Below is a small trained network, with its code and all its weights. Each question gives an input and a class and asks what happens when units are switched off, that is, made to give their printed mean instead of their output.

import numpy as np


def w(rows, s, z=0):
    codes = np.array(rows[::2]) - 128.0
    scale = np.full(codes.shape[1], s)
    scale[-1] = z or s
    return codes * scale


def f(y):
    return np.maximum(y, 0)


def log_softmax(a):
    a = a - a.max(-1, keepdims=True)
    return a - np.log(np.exp(a).sum(-1, keepdims=True))


def net(x, mask):
    res = np.array(x, float).reshape(1, 4) / 4 @ E
    y = f(res @ A[0][:, :-1].T + A[0][:, -1])
    res = res + np.where(mask, y, B[0][:, -1]) @ B[0][:, :-1]
    return log_softmax(res[-1] @ U[:, :-1].T + U[:, -1])


A, B = {}, {}
E = w([
[123,182,76,23,202,102,142,232,194],'x0',
[122,36,142,166,187,204,200,201,149],'x1',
[7,145,49,104,90,169,174,115,64],'x2',
[130,119,129,117,116,127,126,131,131],'x3',
],0.012)
A[0] = w([
[115,134,116,52,163,94,165,215,158,53],'neuron 1',
[193,151,123,140,89,17,69,85,92,52],'neuron 2',
[138,62,144,178,152,199,188,183,140,69],'neuron 3',
[119,54,186,205,126,175,212,197,112,55],'neuron 4',
[202,127,207,124,160,144,126,146,173,116],'neuron 5',
[237,104,187,163,170,110,114,150,188,177],'neuron 6',
[205,113,238,138,162,86,102,112,143,141],'neuron 7',
[17,111,35,100,95,212,197,127,11,182],'neuron 8',
[86,132,70,132,105,170,143,156,52,153],'neuron 9',
[143,82,221,209,96,203,158,50,56,94],'neuron 10',
[103,210,129,114,48,75,59,66,108,3],'neuron 11',
[143,174,97,28,215,124,157,189,185,144],'neuron 12',
[139,44,169,171,79,157,132,55,64,75],'neuron 13',
[163,73,173,233,77,181,156,66,73,94],'neuron 14',
[109,40,169,189,135,215,166,189,169,82],'neuron 15',
[98,96,135,89,181,175,183,194,179,116],'neuron 16',
[138,81,183,200,76,114,153,102,87,107],'neuron 17',
[108,133,63,125,110,189,193,148,45,123],'neuron 18',
[228,119,246,174,150,129,114,137,164,169],'neuron 19',
[60,154,83,126,88,172,194,125,50,139],'neuron 20',
[139,234,93,90,112,60,96,107,112,32],'neuron 21',
[120,39,144,145,194,217,210,153,140,64],'neuron 22',
],0.011,0.0037)
B[0] = w([
[201,196,73,152,177,67,195,214,222,206],'neuron 1',
[122,158,170,162,34,114,68,74,61,210],'neuron 2',
[106,136,154,124,16,93,97,82,40,204],'neuron 3',
[162,138,182,185,34,64,21,72,49,209],'neuron 4',
[76,77,175,79,184,192,129,103,117,198],'neuron 5',
[62,67,223,52,195,216,153,96,158,229],'neuron 6',
[79,46,170,35,174,190,147,51,147,218],'neuron 7',
[35,40,211,19,207,223,142,120,154,255],'neuron 8',
[78,62,150,96,161,185,119,81,181,188],'neuron 9',
[199,195,57,137,206,76,177,233,179,242],'neuron 10',
[136,165,201,185,41,76,51,88,34,216],'neuron 11',
[180,165,26,172,191,89,197,213,194,239],'neuron 12',
[179,186,64,179,171,86,204,203,158,221],'neuron 13',
[182,171,37,171,172,105,180,221,215,238],'neuron 14',
[139,139,156,169,26,102,41,73,83,214],'neuron 15',
[204,195,73,175,53,76,148,168,122,208],'neuron 16',
[176,185,82,170,179,61,166,187,190,204],'neuron 17',
[38,73,170,64,142,173,102,121,132,192],'neuron 18',
[49,71,217,41,197,219,156,42,166,232],'neuron 19',
[54,91,176,2,155,178,118,100,139,208],'neuron 20',
[182,150,126,204,53,69,91,109,43,197],'neuron 21',
[176,170,144,195,27,98,52,65,31,217],'neuron 22',
],0.0092,0.02)
U = w([
[57,61,199,34,200,236,139,71,176,255],'0',
[210,209,39,149,192,90,172,205,208,210],'1',
[168,170,165,169,7,96,29,52,35,7],'2',
],0.014,0.0029)

Each question gives the input, the list of numbers given to net, and the class t.
The units are the neurons (one row each of A and B). Each row of codes is followed by its name. A weight is (code - 128) times the scale printed after its matrix; where a second scale follows, it is the last column's (A, B and U).
mask holds one flag per neuron, in row order. A switched-off neuron (its flag False) gives its mean, the last column of its row in B, instead of its output. The means were averaged over made-up inputs and are rounded, as every weight is.
A unit's drop is (log p(t) with every unit on - log p(t) with that unit switched off) / (log p(t) with every unit on - log p(t) with every unit switched off).
most important unit: the unit with the biggest drop
top k neurons: the k neurons with the biggest drops, biggest first
drop of u: that unit's drop, to one decimal
input [6,-5,-6,5], class 0: most important unit -> neuron 6
input [-1,-7,7,0], class 0: top 4 neurons -> [neuron 8; neuron 20; neuron 22; neuron 4]
input [-7,-4,-8,-4], class 0: top 2 neurons -> [neuron 19; neuron 7]
input [5,8,7,-2], class 2: top 3 neurons -> [neuron 22; neuron 16; neuron 4]
input [-7,-4,-8,-2], class 0: top 2 neurons -> [neuron 19; neuron 7]
input [-4,-4,4,-6], class 0: top 3 neurons -> [neuron 8; neuron 12; neuron 20]
input [3,-4,-3,-5], class 2: top 3 neurons -> [neuron 8; neuron 21; neuron 10]
input [-4,8,-6,-3], class 2: top 3 neurons -> [neuron 4; neuron 22; neuron 15]
input [8,1,6,0], class 1: top 2 neurons -> [neuron 12; neuron 1]
input [-7,5,4,-5], class 1: top 2 neurons -> [neuron 10; neuron 14]
input [-5,-4,6,2], class 0: drop of neuron 8 -> 3.4
input [-7,8,3,3], class 2: drop of neuron 15 -> 2.0
input [-3,-4,-4,-3], class 0: drop of neuron 7 -> 1.1
